Below is a small trained network, with its code and all its weights. Each question gives an input and a target symbol and asks what happens when units are switched off, that is, made to give their printed mean instead of their output.

import numpy as np


def w(rows, s, z=0):
    codes = np.array(rows[::2]) - 128.0
    scale = np.full(codes.shape[1], s)
    scale[-1] = z or s
    return codes * scale


def f(y):
    return y / 2 * (1 + np.tanh(0.7978845608 * (y + 0.044715 * y**3)))


def softmax(a):
    e = np.exp(a - a.max(-1, keepdims=True))
    return e / e.sum(-1, keepdims=True)


def log_softmax(a):
    a = a - a.max(-1, keepdims=True)
    return a - np.log(np.exp(a).sum(-1, keepdims=True))


def net(x, mask):
    ids = ['ΘΣΦΩαδμπτ'.index(c) for c in x.split()]
    T = len(ids)
    res = E[ids] + P[:T]
    u = 0
    for l in range(2):
        q, k, v = (res @ M[l].T for M in (Q, K, V))
        z = softmax(np.where(np.tri(T) > 0, q @ k.T / 4**0.5, -1e9)) @ v
        res = res + np.where(mask[u], z, O[l][:, -1]) @ O[l][:, :-1]
        u += 1
        y = f(res @ A[l][:, :-1].T + A[l][:, -1])
        res = res + np.where(mask[u : u + 8], y, B[l][:, -1]) @ B[l][:, :-1]
        u += 8
    return log_softmax(res[-1] @ U[:, :-1].T + U[:, -1])


Q, K, V, O, A, B = {}, {}, {}, {}, {}, {}
E = w([
[188,190,165,131,85,148,127,126,142],'Θ',
[138,128,187,145,149,95,58,76,185],'Σ',
[120,157,145,206,155,87,147,121,139],'Φ',
[64,160,164,84,113,161,146,165,159],'Ω',
[182,156,65,81,98,204,63,183,128],'α',
[190,154,155,109,124,158,64,126,98],'δ',
[133,167,111,79,220,168,72,125,156],'μ',
[111,145,85,179,185,124,91,144,150],'π',
[135,117,141,161,7,126,120,190,106],'τ',
],0.018)
P = w([
[158,118,127,153,149,153,150,75,211],'0',
[78,227,54,147,88,126,76,65,64],'1',
[147,213,157,169,84,148,126,93,150],'2',
[175,141,168,122,191,123,140,157,124],'3',
[72,188,111,109,72,84,96,75,41],'4',
[86,108,200,211,136,179,148,148,108],'5',
[180,171,185,109,180,81,113,174,132],'6',
[62,180,105,106,35,82,97,96,59],'7',
[78,99,226,196,126,182,114,166,111],'8',
[185,185,191,112,167,45,68,177,165],'9',
[44,173,97,81,7,74,76,95,119],'10',
[45,89,193,221,117,183,25,183,150],'11',
[178,213,177,127,130,40,27,186,186],'12',
[77,158,92,125,86,71,80,70,36],'13',
],0.013)
Q[0] = w([
[39,90,157,192,81,255,117,83,99],'L0H0',
[111,194,162,175,149,189,97,190,143],'L0H0',
[89,195,47,104,77,117,135,9,101],'L0H0',
[149,220,221,158,139,115,63,194,176],'L0H0',
],0.0088)
K[0] = w([
[243,146,111,112,193,78,117,119,150],'L0H0',
[134,120,149,96,143,60,112,207,192],'L0H0',
[145,54,50,152,149,186,144,4,186],'L0H0',
[93,110,143,97,102,72,101,224,190],'L0H0',
],0.011)
V[0] = w([
[175,206,188,187,114,139,115,147,54],'L0H0',
[42,186,96,130,177,111,226,168,146],'L0H0',
[18,189,172,91,89,155,100,125,242],'L0H0',
[137,141,123,141,2,130,129,223,113],'L0H0',
],0.0065)
O[0] = w([
[124,254,175,171,151,115,112,143,64,167],'L0H0',
[98,63,150,152,161,44,146,162,132,141],'L0H0',
[140,148,104,61,80,56,145,179,193,254],'L0H0',
[189,176,70,170,86,196,109,212,142,143],'L0H0',
],0.0085,0.008)
A[0] = w([
[73,124,126,180,92,121,108,39,165,122],'L0N0',
[91,202,85,113,97,136,130,92,119,140],'L0N1',
[58,179,164,66,186,118,122,173,151,204],'L0N2',
[166,148,235,82,245,136,143,84,111,85],'L0N3',
[55,187,100,104,32,124,118,89,61,255],'L0N4',
[2,139,196,129,122,100,104,156,106,81],'L0N5',
[90,148,119,154,86,62,56,227,182,240],'L0N6',
[102,185,74,102,103,84,105,111,56,185],'L0N7',
],0.0073,0.003)
B[0] = w([
[75,67,116,57,62,85,161,144,56,142],'L0N0',
[145,155,176,103,110,47,112,54,83,161],'L0N1',
[221,93,68,136,160,130,113,123,125,195],'L0N2',
[80,214,111,95,148,179,68,174,188,137],'L0N3',
[70,96,98,181,255,26,67,34,136,194],'L0N4',
[147,165,135,167,94,159,65,153,86,176],'L0N5',
[208,133,187,147,219,168,137,135,65,249],'L0N6',
[78,53,106,45,187,78,73,117,143,170],'L0N7',
],0.007,0.018)
Q[1] = w([
[111,127,190,181,128,255,146,215,113],'L1H0',
[120,154,188,210,170,189,34,146,55],'L1H0',
[121,166,146,150,115,200,90,166,103],'L1H0',
[163,203,122,130,130,136,132,129,101],'L1H0',
],0.0084)
K[1] = w([
[164,213,250,128,241,61,87,209,2],'L1H0',
[209,173,177,124,145,120,97,202,152],'L1H0',
[169,155,155,137,183,37,108,226,81],'L1H0',
[147,72,145,133,97,174,149,219,109],'L1H0',
],0.006)
V[1] = w([
[187,162,178,2,127,143,97,100,168],'L1H0',
[157,167,122,154,208,57,63,70,136],'L1H0',
[99,82,131,121,151,97,235,143,171],'L1H0',
[128,18,9,69,194,184,87,129,92],'L1H0',
],0.0087)
O[1] = w([
[103,167,159,101,169,126,250,119,118,252],'L1H0',
[93,122,117,113,74,120,130,156,218,218],'L1H0',
[121,101,166,70,166,144,78,181,52,82],'L1H0',
[142,85,183,130,125,223,117,88,196,98],'L1H0',
],0.013,0.017)
A[1] = w([
[117,7,108,39,137,101,62,155,41,96],'L1N0',
[212,211,134,181,99,159,150,119,168,137],'L1N1',
[108,143,52,123,73,66,200,203,192,254],'L1N2',
[36,75,20,160,94,102,101,117,176,143],'L1N3',
[172,49,3,182,130,115,6,29,46,45],'L1N4',
[24,140,66,95,129,73,48,128,129,136],'L1N5',
[192,122,182,122,113,141,143,216,126,191],'L1N6',
[123,187,126,54,164,45,94,178,105,148],'L1N7',
],0.0069,0.0045)
B[1] = w([
[145,250,69,192,59,179,100,26,92,178],'L1N0',
[127,49,84,219,39,163,122,136,153,211],'L1N1',
[110,169,203,56,150,206,92,140,57,250],'L1N2',
[171,137,243,23,59,140,66,97,100,154],'L1N3',
[152,197,225,136,229,150,165,79,208,155],'L1N4',
[193,28,120,147,20,80,182,254,162,183],'L1N5',
[202,143,166,199,239,127,85,143,213,171],'L1N6',
[154,11,71,160,121,177,163,92,67,226],'L1N7',
],0.0068,0.026)
U = w([
[103,153,85,129,145,139,119,124,77,153],'Θ',
[116,156,151,38,115,100,131,137,126,73],'Σ',
[117,53,116,113,81,107,113,207,126,154],'Φ',
[178,130,171,154,175,87,129,158,157,164],'Ω',
[89,3,80,199,102,138,190,113,185,96],'α',
[73,210,97,153,164,99,121,80,169,104],'δ',
[66,36,155,126,127,161,146,108,174,44],'μ',
[87,84,176,118,120,158,25,122,151,254],'π',
[174,145,53,187,72,108,118,145,155,95],'τ',
],0.0071,0.0051)

Each question gives the input, a string of symbols that net reads in full, and the target symbol t.
The units are the heads (4 rows each of Q, K, V and O) and the neurons (one row each of A and B). Each row of codes is followed by its name. A weight is (code - 128) times the scale printed after its matrix; where a second scale follows, it is the last column's (O, A, B and U).
mask holds one flag per unit, layer by layer, with each layer's heads first. A switched-off unit (its flag False) gives its mean, the last column of its rows in O or B, instead of its output. The means were averaged over made-up inputs and are rounded, as every weight is.
A unit's drop is (log p(t) with every unit on - log p(t) with that unit switched off) / (log p(t) with every unit on - log p(t) with every unit switched off).
The circuit of an input: a set's keep is (log p(t) with only the set's units on - log p(t) with every unit switched off) / (log p(t) with every unit on - log p(t) with every unit switched off). Starting from the 12 units with the biggest drops (on a tie, the unit counted first), units are removed one at a time, each time the one whose removal leaves the highest keep (on an exact tie, the one counted first), for as long as the keep stays at least 0.8.
circuit, biggest first: the units of the circuit, biggest drop first
most important unit: the unit with the biggest drop
k most important neurons: the k neurons with the biggest drops, biggest first
top k neurons in layer l: the k neurons of layer l with the biggest drops, biggest first
input Σ τ α Σ Φ π δ, target τ: circuit, biggest first -> [L0H0 L1H0]
input Ω α Ω δ Σ μ, target δ: circuit, biggest first -> [L1N5 L1N7 L1H0]
input δ δ τ Ω Θ δ Ω π Ω Ω τ Θ Θ, target τ: 2 most important neurons -> [L1N1 L1N7]
input Φ δ Φ Φ Ω, target τ: 2 most important neurons -> [L1N0 L1N5]
input δ Ω Θ δ π Ω π Σ Ω Θ Φ, target Σ: circuit, biggest first -> [L1H0 L0H0 L1N3 L1N2]
input δ Ω δ δ Ω τ Ω π Ω Φ Ω, target Σ: top 3 neurons in layer 1 -> [L1N3 L1N1 L1N5]
input Ω Ω Ω π α, target Θ: circuit, biggest first -> [L1H0 L0H0 L1N0 L0N4]
input π Ω Ω δ δ α δ π δ Ω δ, target π: circuit, biggest first -> [L1H0 L0H0]
input α μ Ω Ω Ω, target δ: circuit, biggest first -> [L1H0 L0N4 L1N7]
input π Θ Θ π Ω π δ Φ τ Σ α μ, target Σ: circuit, biggest first -> [L1N2 L1H0 L1N3 L0H0]
input δ δ Ω δ α π π Φ δ π μ μ, target π: circuit, biggest first -> [L1H0 L1N3]
input Θ Θ α Σ Φ π π Φ π π τ μ α, target τ: top 3 neurons in layer 1 -> [L1N1 L1N7 L1N2]
input Ω τ π Φ, target τ: 3 most important neurons -> [L0N4 L1N1 L0N7]
input δ μ μ, target δ: 2 most important neurons -> [L0N4 L1N5]
input α Ω μ Θ Ω Ω δ π δ Ω π π δ Θ, target δ: most important neuron -> [L1N7]
input Ω τ μ Ω δ π Ω Ω τ, target Ω: circuit, biggest first -> [L0H0 L1N6 L0N6]
input τ Ω μ μ Ω Θ Σ π, target Ω: top 2 neurons in layer 1 -> [L1N4 L1N5]
input δ Φ δ μ τ Σ, target μ: most important neuron -> [L0N4]
input Ω Θ π Ω Σ, target Θ: top 2 neurons in layer 0 -> [L0N4 L0N7]
input Φ π Σ Ω μ δ δ π Φ Φ δ δ, target Φ: circuit, biggest first -> [L1H0 L0N6 L1N5 L0H0]
input Φ Θ Ω Φ δ Ω Φ α, target τ: most important unit -> L1N0
input δ Ω Ω, target δ: circuit, biggest first -> [L1H0 L1N5 L1N7]
input μ Ω Ω Ω π Ω π α, target μ: circuit, biggest first -> [L1H0 L0H0]
